Below are the code and all the weights of a small trained network. Each question names an input and a target symbol and asks about switching units off, where a switched-off unit gives its printed mean instead of its output.

import numpy as np


def w(rows, s, z=0):
    codes = np.array(rows[::2]) - 128.0
    scale = np.full(codes.shape[1], s)
    scale[-1] = z or s
    return codes * scale


def norm(h):
    return h / np.sqrt((h * h).mean(-1, keepdims=True) + 1e-5)


def f(y):
    return np.maximum(y, 0)


def softmax(a):
    e = np.exp(a - a.max(-1, keepdims=True))
    return e / e.sum(-1, keepdims=True)


def log_softmax(a):
    a = a - a.max(-1, keepdims=True)
    return a - np.log(np.exp(a).sum(-1, keepdims=True))


def net(x, mask):
    ids = ['ΣΨαβδητ'.index(c) for c in x.split()]
    T = len(ids)
    res = E[ids] + P[:T]
    r = norm(res)
    for j in range(3):
        rows = slice(2 * j, 2 * j + 2)
        q, k, v = (r @ M[0][rows].T for M in (Q, K, V))
        z = softmax(np.where(np.tri(T) > 0, q @ k.T / 2**0.5, -1e9)) @ v
        o = O[0][rows]
        res = res + np.where(mask[j], z, o[:, -1]) @ o[:, :-1]
    y = f(norm(res) @ A[0][:, :-1].T + A[0][:, -1])
    res = res + np.where(mask[3:11], y, B[0][:, -1]) @ B[0][:, :-1]
    return log_softmax(norm(res)[-1] @ U[:, :-1].T + U[:, -1])


Q, K, V, O, A, B = {}, {}, {}, {}, {}, {}
E = w([
[209,101,177,250,167,67],'Σ',
[172,88,196,198,176,110],'Ψ',
[203,50,69,195,157,84],'α',
[187,70,132,252,128,45],'β',
[65,200,28,183,231,219],'δ',
[199,111,147,187,73,34],'η',
[246,126,43,216,178,56],'τ',
],0.0033)
P = w([
[9,89,102,170,170,130],'0',
[108,134,135,135,121,129],'1',
[139,113,145,126,116,119],'2',
[145,131,144,117,132,103],'3',
[115,137,127,129,116,144],'4',
[146,108,146,121,112,128],'5',
[122,143,152,100,137,107],'6',
[115,147,120,128,110,149],'7',
],0.016)
Q[0] = w([
[124,132,140,170,91,104],'head 1',
[190,117,127,182,145,156],'head 1',
[149,167,130,95,115,113],'head 2',
[245,29,183,162,98,165],'head 2',
[107,98,202,78,72,127],'head 3',
[117,207,135,128,204,173],'head 3',
],0.011)
K[0] = w([
[139,84,191,138,55,108],'head 1',
[156,110,58,153,73,141],'head 1',
[105,115,97,108,158,143],'head 2',
[152,159,112,180,79,183],'head 2',
[127,113,247,132,105,69],'head 3',
[97,170,136,132,165,186],'head 3',
],0.012)
V[0] = w([
[241,111,133,178,30,105],'head 1',
[255,165,62,119,145,87],'head 1',
[100,37,42,97,156,174],'head 2',
[195,199,19,140,28,45],'head 2',
[144,143,208,233,159,143],'head 3',
[161,166,146,53,161,122],'head 3',
],0.0046)
O[0] = w([
[47,132,131,135,168,161,168],'head 1',
[131,185,170,66,166,195,102],'head 1',
[109,40,6,92,218,72,124],'head 2',
[193,168,48,150,28,21,81],'head 2',
[65,155,99,88,55,104,255],'head 3',
[34,102,110,222,135,4,23],'head 3',
],0.0041,0.003)
A[0] = w([
[130,94,125,155,180,55,53],'neuron 1',
[187,59,160,80,192,142,12],'neuron 2',
[152,125,108,197,117,175,64],'neuron 3',
[75,43,181,114,153,123,3],'neuron 4',
[179,122,192,147,154,20,77],'neuron 5',
[124,136,146,92,190,181,203],'neuron 6',
[74,110,173,104,103,80,193],'neuron 7',
[165,109,86,116,144,3,137],'neuron 8',
],0.0061,0.002)
B[0] = w([
[80,73,31,253,177,177,181],'neuron 1',
[158,224,102,139,133,94,179],'neuron 2',
[189,109,140,137,199,91,180],'neuron 3',
[145,237,127,96,121,82,195],'neuron 4',
[100,82,42,147,174,186,252],'neuron 5',
[77,94,142,124,111,67,246],'neuron 6',
[157,125,50,75,205,114,224],'neuron 7',
[30,160,199,69,134,146,221],'neuron 8',
],0.0053,0.003)
U = w([
[31,97,68,180,176,156,140],'Σ',
[157,211,93,112,196,74,161],'Ψ',
[90,179,221,76,160,115,111],'α',
[175,121,122,224,48,110,141],'β',
[205,46,83,122,108,204,152],'δ',
[178,107,223,176,127,165,128],'η',
[92,154,71,58,7,110,3],'τ',
],0.011,0.0032)

Each question gives the input, a string of symbols that net reads in full, and the target symbol t.
The units are the heads (2 rows each of Q, K, V and O) and the neurons (one row each of A and B). Each row of codes is followed by its name. A weight is (code - 128) times the scale printed after its matrix; where a second scale follows, it is the last column's (O, A, B and U).
mask holds one flag per unit, heads first, then neurons. A switched-off unit (its flag False) gives its mean, the last column of its rows in O or B, instead of its output. The means were averaged over made-up inputs and are rounded, as every weight is.
A unit's drop is (log p(t) with every unit on - log p(t) with that unit switched off) / (log p(t) with every unit on - log p(t) with every unit switched off).
The circuit of an input: a set's keep is (log p(t) with only the set's units on - log p(t) with every unit switched off) / (log p(t) with every unit on - log p(t) with every unit switched off). Starting from all 11 units, units are removed one at a time, each time the one whose removal leaves the highest keep (on an exact tie, the one counted first), for as long as the keep stays at least 0.8.
circuit, biggest first: the units of the circuit, biggest drop first
unit that matters most: the unit with the biggest drop
top k neurons: the k neurons with the biggest drops, biggest first
heads that matter: for each layer, one digit per head in row order, 1 if its drop is at least 0.15 and else 0, layers parted by /
input τ β δ δ δ τ, target Ψ: unit that matters most => neuron 2
input τ δ τ β α, target δ: top 2 neurons => [neuron 8; neuron 4]
input η τ Ψ, target τ: circuit, biggest first => [head 2; head 3; neuron 8]
input β δ Ψ, target Ψ: heads that matter => 010
input δ τ δ δ Ψ, target α: heads that matter => 010
input τ β η η τ Ψ, target τ: circuit, biggest first => [head 2; neuron 8]
input τ τ Σ, target τ: heads that matter => 011
input δ τ α, target τ: circuit, biggest first => [head 2; neuron 8]
input η δ β τ, target Σ: circuit, biggest first => [neuron 5; neuron 1]
input Ψ Σ α, target η: heads that matter => 110
input τ δ η, target Ψ: circuit, biggest first => [head 1; neuron 4; neuron 7]
input δ δ δ, target Ψ: circuit, biggest first => [head 2; head 1; neuron 2; neuron 5]
input δ η δ δ τ δ, target τ: top 4 neurons => [neuron 5; neuron 7; neuron 1; neuron 6]
input β δ δ η α, target δ: heads that matter => 001
input τ τ τ η Σ δ α, target Σ: circuit, biggest first => [head 3; neuron 1]
input α τ τ η, target Σ: circuit, biggest first => [neuron 5]
input η β δ δ τ η, target τ: circuit, biggest first => [head 2; neuron 8]
input η δ δ β Σ τ, target η: circuit, biggest first => [head 2; head 1]
input τ Ψ τ Ψ α Ψ, target Σ: heads that matter => 011
input Σ τ α η α τ, target Σ: top neuron => [neuron 8]
input α τ δ β Σ τ τ, target α: heads that matter => 101
input β α β α α β, target Σ: heads that matter => 010
input δ δ β, target Ψ: heads that matter => 100
input δ δ α β δ δ, target Ψ: circuit, biggest first => [neuron 2; head 2; head 1; neuron 5]
input δ β δ Ψ, target Σ: top 2 neurons => [neuron 5; neuron 1]
input δ δ δ η δ τ α Ψ, target α: heads that matter => 100
input δ τ δ δ Ψ η, target α: heads that matter => 110
input Ψ δ Σ, target Ψ: heads that matter => 110
input τ Ψ α, target α: heads that matter => 110
input τ β δ, target δ: heads that matter => 101
